Below are the code and all the weights of a small trained network. Each question names an input and a class and asks about switching units off, where a switched-off unit gives its printed mean instead of its output.

import numpy as np


def w(rows, s, z=0):
    codes = np.array(rows[::2]) - 128.0
    scale = np.full(codes.shape[1], s)
    scale[-1] = z or s
    return codes * scale


def f(y):
    return np.maximum(y, 0)


def log_softmax(a):
    a = a - a.max(-1, keepdims=True)
    return a - np.log(np.exp(a).sum(-1, keepdims=True))


def net(x, mask):
    res = np.array(x, float).reshape(1, 4) / 4 @ E
    y = f(res @ A[0][:, :-1].T + A[0][:, -1])
    res = res + np.where(mask, y, B[0][:, -1]) @ B[0][:, :-1]
    return log_softmax(res[-1] @ U[:, :-1].T + U[:, -1])


A, B = {}, {}
E = w([
[119,191,181,213,242,83],'x0',
[83,255,140,61,101,174],'x1',
[161,156,61,206,96,87],'x2',
[38,84,55,174,189,208],'x3',
],0.0095)
A[0] = w([
[180,106,62,150,48,98,252],'neuron 0',
[145,170,183,114,145,67,158],'neuron 1',
[201,124,158,68,137,66,118],'neuron 2',
[81,101,42,112,134,195,211],'neuron 3',
[172,131,105,149,98,119,115],'neuron 4',
[138,174,198,84,95,177,141],'neuron 5',
[156,171,126,107,114,88,223],'neuron 6',
[208,104,183,124,97,121,137],'neuron 7',
[118,177,124,197,192,96,176],'neuron 8',
[140,170,201,149,113,49,194],'neuron 9',
[94,109,145,87,209,184,229],'neuron 10',
[145,97,127,94,108,49,113],'neuron 11',
[86,149,154,65,105,155,141],'neuron 12',
[144,111,104,122,82,82,76],'neuron 13',
[94,157,116,140,163,113,158],'neuron 14',
[131,71,97,129,90,129,205],'neuron 15',
[136,69,179,114,183,145,183],'neuron 16',
[94,183,143,11,71,94,221],'neuron 17',
[76,153,54,126,143,160,107],'neuron 18',
[152,119,170,136,106,103,109],'neuron 19',
],0.012,0.0041)
B[0] = w([
[24,132,47,115,46,56,234],'neuron 0',
[121,109,128,204,187,181,201],'neuron 1',
[97,94,131,187,99,155,206],'neuron 2',
[114,82,79,209,44,16,228],'neuron 3',
[65,118,87,174,107,113,164],'neuron 4',
[99,174,137,68,103,174,208],'neuron 5',
[76,138,95,185,125,154,192],'neuron 6',
[132,110,123,176,49,134,199],'neuron 7',
[178,158,200,166,213,109,209],'neuron 8',
[148,97,134,198,172,202,218],'neuron 9',
[140,95,112,108,115,1,207],'neuron 10',
[135,97,106,170,82,114,181],'neuron 11',
[85,192,193,64,83,117,197],'neuron 12',
[139,123,102,171,102,79,167],'neuron 13',
[140,127,164,176,176,77,165],'neuron 14',
[65,105,93,150,76,108,200],'neuron 15',
[130,71,70,108,109,46,190],'neuron 16',
[59,146,116,80,93,169,252],'neuron 17',
[121,96,170,215,90,83,183],'neuron 18',
[123,83,137,213,120,106,165],'neuron 19',
],0.0088,0.013)
U = w([
[149,127,163,68,200,99,2],'0',
[128,153,184,91,121,217,3],'1',
[241,111,220,170,198,74,170],'2',
[151,184,148,134,215,130,103],'3',
[99,149,119,43,84,75,173],'4',
[111,1,44,180,90,85,187],'5',
[179,77,128,21,172,48,119],'6',
],0.0082,0.0022)

Each question gives the input, the list of numbers given to net, and the class t.
The units are the neurons (one row each of A and B). Each row of codes is followed by its name. A weight is (code - 128) times the scale printed after its matrix; where a second scale follows, it is the last column's (A, B and U).
mask holds one flag per neuron, in row order. A switched-off neuron (its flag False) gives its mean, the last column of its row in B, instead of its output. The means were averaged over made-up inputs and are rounded, as every weight is.
A unit's drop is (log p(t) with every unit on - log p(t) with that unit switched off) / (log p(t) with every unit on - log p(t) with every unit switched off).
The circuit of an input: a set's keep is (log p(t) with only the set's units on - log p(t) with every unit switched off) / (log p(t) with every unit on - log p(t) with every unit switched off). Starting from the 12 units with the biggest drops (on a tie, the unit counted first), units are removed one at a time, each time the one whose removal leaves the highest keep (on an exact tie, the one counted first), for as long as the keep stays at least 0.8.
circuit, biggest first: the units of the circuit, biggest drop first
k most important neurons: the k neurons with the biggest drops, biggest first
drop when u is switched off: that unit's drop, to one decimal
input [5,-4,3,8], class 2: circuit, biggest first	neuron 8; neuron 0
input [6,-3,7,-4], class 2: circuit, biggest first	neuron 8
input [-6,-3,-8,-2], class 4: circuit, biggest first	neuron 12; neuron 9; neuron 1
input [6,8,-7,8], class 2: circuit, biggest first	neuron 0; neuron 8; neuron 14
input [6,1,-8,4], class 6: 3 most important neurons	neuron 10; neuron 16; neuron 9
input [-2,1,-3,-7], class 1: 2 most important neurons	neuron 3; neuron 5
input [8,-3,7,-8], class 2: 2 most important neurons	neuron 8; neuron 3
input [4,6,6,7], class 2: drop when neuron 8 is switched off	0.2
input [-2,6,-6,7], class 4: drop when neuron 2 is switched off	0.1
input [-2,5,1,-6], class 1: drop when neuron 10 is switched off	0.1
input [7,6,5,-3], class 3: drop when neuron 14 is switched off	-0.1
